Below is a small trained network, with its code and all its weights. Each question gives an input and a class and asks what happens when units are switched off, that is, made to give their printed mean instead of their output.

import numpy as np


def w(rows, s, z=0):
    codes = np.array(rows[::2]) - 128.0
    scale = np.full(codes.shape[1], s)
    scale[-1] = z or s
    return codes * scale


def f(y):
    return np.maximum(y, 0)


def log_softmax(a):
    a = a - a.max(-1, keepdims=True)
    return a - np.log(np.exp(a).sum(-1, keepdims=True))


def net(x, mask):
    res = np.array(x, float).reshape(1, 6) / 4 @ E
    y = f(res @ A[0][:, :-1].T + A[0][:, -1])
    res = res + np.where(mask, y, B[0][:, -1]) @ B[0][:, :-1]
    return log_softmax(res[-1] @ U[:, :-1].T + U[:, -1])


A, B = {}, {}
E = w([
[154,152,191,142,147,171,107,100,124,99,134,124],'x0',
[123,81,90,247,14,55,106,49,117,49,246,249],'x1',
[90,103,47,144,151,154,89,133,137,169,138,124],'x2',
[148,161,117,146,129,126,99,168,123,114,142,141],'x3',
[163,158,199,112,101,107,150,148,141,71,111,154],'x4',
[206,9,162,202,5,195,102,195,2,131,33,107],'x5',
],0.0049)
A[0] = w([
[101,191,107,72,188,74,166,80,144,134,162,173,219],'neuron 1',
[170,73,131,107,51,183,100,204,82,145,80,135,150],'neuron 2',
[139,171,161,115,166,141,167,94,114,79,149,99,186],'neuron 3',
[150,45,141,134,112,164,122,168,1,135,75,128,83],'neuron 4',
[182,52,158,207,29,168,106,174,101,176,31,35,12],'neuron 5',
[190,51,109,177,35,90,94,40,59,152,227,243,90],'neuron 6',
[104,204,104,77,174,136,138,80,154,124,170,174,180],'neuron 7',
[154,133,137,47,158,201,149,228,93,178,60,82,101],'neuron 8',
[155,130,142,58,172,178,121,200,108,170,3,38,94],'neuron 9',
[159,176,86,93,148,174,175,176,64,126,72,48,116],'neuron 10',
],0.005,0.0011)
B[0] = w([
[145,96,164,187,161,129,56,192,144,191,58,90,211],'neuron 1',
[131,53,150,195,168,76,94,136,181,168,53,76,230],'neuron 2',
[139,152,108,129,163,141,90,154,144,115,158,124,164],'neuron 3',
[145,86,190,203,150,83,90,164,186,206,89,69,229],'neuron 4',
[184,74,192,201,206,97,75,160,209,163,87,92,255],'neuron 5',
[70,211,106,97,108,185,208,61,30,122,192,184,255],'neuron 6',
[156,125,96,191,159,79,93,228,187,253,79,45,201],'neuron 7',
[135,189,75,87,71,164,180,96,77,84,165,181,237],'neuron 8',
[80,194,88,105,40,204,161,58,57,65,203,226,253],'neuron 9',
[80,138,108,127,88,201,163,85,116,77,132,195,204],'neuron 10',
],0.0064,0.0056)
U = w([
[141,106,164,219,200,91,74,153,169,119,101,56,251],'0',
[87,169,72,134,50,196,159,51,57,1,231,179,5],'1',
],0.0058,0.0016)

Each question gives the input, the list of numbers given to net, and the class t.
The units are the neurons (one row each of A and B). Each row of codes is followed by its name. A weight is (code - 128) times the scale printed after its matrix; where a second scale follows, it is the last column's (A, B and U).
mask holds one flag per neuron, in row order. A switched-off neuron (its flag False) gives its mean, the last column of its row in B, instead of its output. The means were averaged over made-up inputs and are rounded, as every weight is.
A unit's drop is (log p(t) with every unit on - log p(t) with that unit switched off) / (log p(t) with every unit on - log p(t) with every unit switched off).
The circuit of an input: a set's keep is (log p(t) with only the set's units on - log p(t) with every unit switched off) / (log p(t) with every unit on - log p(t) with every unit switched off). Starting from all 10 units, units are removed one at a time, each time the one whose removal leaves the highest keep (on an exact tie, the one counted first), for as long as the keep stays at least 0.8.
circuit, biggest first: the units of the circuit, biggest drop first
k most important neurons: the k neurons with the biggest drops, biggest first
drop when u is switched off: that unit's drop, to one decimal
input [-4,6,2,-5,2,7], class 0: circuit, biggest first	(neuron 5)
input [0,-5,4,-5,-6,3], class 1: 2 most important neurons	(neuron 9; neuron 8)
input [-5,7,-6,2,3,8], class 0: 4 most important neurons	(neuron 5; neuron 4; neuron 2; neuron 9)
input [5,7,1,8,1,-7], class 0: 3 most important neurons	(neuron 7; neuron 9; neuron 1)
input [8,8,5,3,3,8], class 0: 4 most important neurons	(neuron 5; neuron 4; neuron 9; neuron 2)
input [-3,-6,-3,1,0,5], class 1: 3 most important neurons	(neuron 9; neuron 8; neuron 10)
input [-2,-8,3,-3,8,-5], class 1: drop when neuron 9 is switched off	0.3
input [4,4,-6,5,-1,-8], class 0: drop when neuron 7 is switched off	0.1
input [-7,-5,-1,1,8,-4], class 1: drop when neuron 2 is switched off	0.3
input [5,8,7,-3,1,8], class 0: 3 most important neurons	(neuron 5; neuron 4; neuron 9)
input [-6,7,-1,-1,-8,-7], class 0: drop when neuron 8 is switched off	0.4
